Here is a tiny trained network, its code and every weight. The questions are about switching its units off for an input and a class, where a switched-off unit gives its printed mean instead of its output.

import numpy as np


def w(rows, s, z=0):
    codes = np.array(rows[::2]) - 128.0
    scale = np.full(codes.shape[1], s)
    scale[-1] = z or s
    return codes * scale


def norm(h):
    return h / np.sqrt((h * h).mean(-1, keepdims=True) + 1e-5)


def f(y):
    return y / 2 * (1 + np.tanh(0.7978845608 * (y + 0.044715 * y**3)))


def log_softmax(a):
    a = a - a.max(-1, keepdims=True)
    return a - np.log(np.exp(a).sum(-1, keepdims=True))


def net(x, mask):
    res = np.array(x, float).reshape(1, 5) / 4 @ E
    u = 0
    for l in range(3):
        y = f(norm(res) @ A[l][:, :-1].T + A[l][:, -1])
        res = res + np.where(mask[u : u + 6], y, B[l][:, -1]) @ B[l][:, :-1]
        u += 6
    return log_softmax(norm(res)[-1] @ U[:, :-1].T + U[:, -1])


A, B = {}, {}
E = w([
[182,25,134,136,115,152,119,73,170,169,115],'x0',
[119,131,168,151,161,252,172,176,114,163,78],'x1',
[81,114,219,178,107,113,73,111,146,172,154],'x2',
[85,96,101,67,190,147,174,30,50,157,119],'x3',
[198,179,109,101,24,112,89,149,107,131,58],'x4',
],0.004)
A[0] = w([
[44,132,162,115,147,57,144,43,86,144,187,91],'L0N1',
[170,163,157,117,114,158,113,139,77,169,76,5],'L0N2',
[87,152,108,152,132,47,89,209,193,105,190,146],'L0N3',
[92,188,53,60,186,139,200,130,98,53,135,152],'L0N4',
[165,105,69,94,92,112,141,123,151,122,116,39],'L0N5',
[77,130,199,147,139,254,126,153,134,199,66,87],'L0N6',
],0.0058,0.0012)
B[0] = w([
[50,94,52,97,214,129,110,138,68,73,160,206],'L0N1',
[115,187,64,142,90,105,184,87,166,1,117,165],'L0N2',
[184,157,148,185,79,156,137,165,132,110,117,208],'L0N3',
[165,97,181,139,165,153,124,160,113,208,182,235],'L0N4',
[75,117,85,157,147,197,139,128,140,146,72,164],'L0N5',
[148,140,79,108,118,109,235,128,20,168,160,255],'L0N6',
],0.0071,0.0048)
A[1] = w([
[114,140,150,158,149,102,118,175,188,83,161,2],'L1N1',
[159,151,86,156,162,164,193,177,86,217,160,150],'L1N2',
[87,72,158,159,242,193,75,131,153,125,131,186],'L1N3',
[134,100,141,85,125,141,100,72,163,143,3,40],'L1N4',
[171,161,203,144,88,108,73,144,187,45,69,158],'L1N5',
[182,141,143,222,150,113,215,153,80,126,209,8],'L1N6',
],0.0049,0.0012)
B[1] = w([
[110,176,167,189,67,225,238,19,128,89,93,128],'L1N1',
[180,116,198,53,136,71,53,202,183,93,71,253],'L1N2',
[105,66,92,98,109,74,113,79,140,3,126,169],'L1N3',
[114,163,70,165,184,175,201,123,99,88,235,132],'L1N4',
[86,217,115,169,179,76,126,60,181,232,194,172],'L1N5',
[152,120,206,92,91,217,150,130,127,76,101,218],'L1N6',
],0.0058,0.0059)
A[2] = w([
[42,68,130,95,156,64,83,124,94,146,138,96],'L2N1',
[125,66,139,100,176,64,88,106,141,138,131,108],'L2N2',
[109,209,141,199,72,133,92,123,167,160,110,7],'L2N3',
[135,146,2,91,179,114,83,151,121,148,105,172],'L2N4',
[205,85,194,97,136,153,153,127,105,212,119,43],'L2N5',
[118,62,82,171,109,142,165,54,152,100,131,184],'L2N6',
],0.0063,0.0013)
B[2] = w([
[186,73,116,92,184,3,71,74,195,184,53,214],'L2N1',
[174,147,86,125,184,75,90,84,28,134,98,189],'L2N2',
[131,185,200,177,161,4,68,105,88,202,176,216],'L2N3',
[142,62,183,97,184,189,121,50,180,143,232,215],'L2N4',
[116,172,229,151,152,107,47,224,177,111,124,255],'L2N5',
[128,197,100,80,143,222,133,165,208,177,191,174],'L2N6',
],0.0051,0.004)
U = w([
[58,90,83,174,84,150,125,127,163,171,80,1],'0',
[190,136,240,88,134,144,139,243,104,127,99,179],'1',
[129,127,45,117,135,227,164,66,195,127,184,123],'2',
[130,143,40,90,23,125,207,126,81,109,46,82],'3',
[51,98,101,211,98,146,107,142,131,71,151,56],'4',
[121,44,75,76,230,43,64,78,121,140,144,188],'5',
[135,219,131,254,86,54,98,99,175,184,178,187],'6',
],0.0089,0.0036)

Each question gives the input, the list of numbers given to net, and the class t.
The units are the neurons (one row each of A and B). Each row of codes is followed by its name. A weight is (code - 128) times the scale printed after its matrix; where a second scale follows, it is the last column's (A, B and U).
mask holds one flag per neuron, layer by layer. A switched-off neuron (its flag False) gives its mean, the last column of its row in B, instead of its output. The means were averaged over made-up inputs and are rounded, as every weight is.
A unit's drop is (log p(t) with every unit on - log p(t) with that unit switched off) / (log p(t) with every unit on - log p(t) with every unit switched off).
The circuit of an input: a set's keep is (log p(t) with only the set's units on - log p(t) with every unit switched off) / (log p(t) with every unit on - log p(t) with every unit switched off). Starting from the 12 units with the biggest drops (on a tie, the unit counted first), units are removed one at a time, each time the one whose removal leaves the highest keep (on an exact tie, the one counted first), for as long as the keep stays at least 0.8.
units of the circuit, in order: the units of the circuit, biggest drop first
most important unit: the unit with the biggest drop
k most important neurons: the k neurons with the biggest drops, biggest first
top k neurons in layer l: the k neurons of layer l with the biggest drops, biggest first
drop when u is switched off: that unit's drop, to one decimal
input [1,2,-8,-1,-8], class 1: units of the circuit, in order => L0N1, L1N6
input [-3,5,3,3,7], class 3: most important unit => L0N2
input [-6,-6,-7,-8,-1], class 6: units of the circuit, in order => L0N6, L1N5, L0N1
input [4,8,-2,3,4], class 3: 2 most important neurons => L0N2, L0N4
input [2,-8,-7,-6,-4], class 6: units of the circuit, in order => L0N6, L0N3, L1N5
input [6,7,-5,-6,6], class 3: units of the circuit, in order => L0N2, L0N4, L2N5
input [-3,5,8,5,-2], class 5: 3 most important neurons => L0N1, L0N3, L2N1
input [5,6,-4,-1,5], class 3: 3 most important neurons => L0N2, L0N4, L0N6
input [-1,-8,-6,-5,-8], class 1: units of the circuit, in order => L0N3, L1N6
input [3,1,-7,5,7], class 2: 3 most important neurons => L0N6, L0N2, L1N4
input [3,-6,-1,2,4], class 2: units of the circuit, in order => L0N5, L1N2, L0N6, L2N6
input [4,0,2,2,8], class 2: 2 most important neurons => L1N4, L0N3
input [6,-7,-7,-1,-3], class 2: 4 most important neurons => L0N6, L2N6, L1N2, L0N5
input [-4,-3,-7,5,4], class 1: units of the circuit, in order => L0N4
input [5,4,-7,7,-4], class 1: units of the circuit, in order => L0N4, L2N5
input [-1,-3,4,5,8], class 2: 2 most important neurons => L1N2, L1N4
input [1,5,-3,-6,7], class 6: 2 most important neurons => L1N5, L2N3
input [-3,1,1,-4,-3], class 6: top 3 neurons in layer 0 => L0N3, L0N4, L0N1
input [-1,-2,-5,5,5], class 1: top 2 neurons in layer 1 => L1N5, L1N3
input [5,-8,-7,-6,-3], class 6: 2 most important neurons => L0N3, L0N6
input [3,8,-5,0,3], class 3: 3 most important neurons => L0N2, L0N4, L2N3
input [6,2,-4,3,2], class 2: top 2 neurons in layer 1 => L1N4, L1N6
input [-6,2,-7,-8,1], class 6: most important unit => L0N6
input [0,-7,8,-2,-4], class 4: top 2 neurons in layer 2 => L2N3, L2N4
input [-6,-1,-2,-8,-2], class 6: drop when L1N5 is switched off => 0.2
input [3,2,-3,1,7], class 2: drop when L1N5 is switched off => 0.0
input [-7,4,7,5,5], class 3: most important unit => L0N2
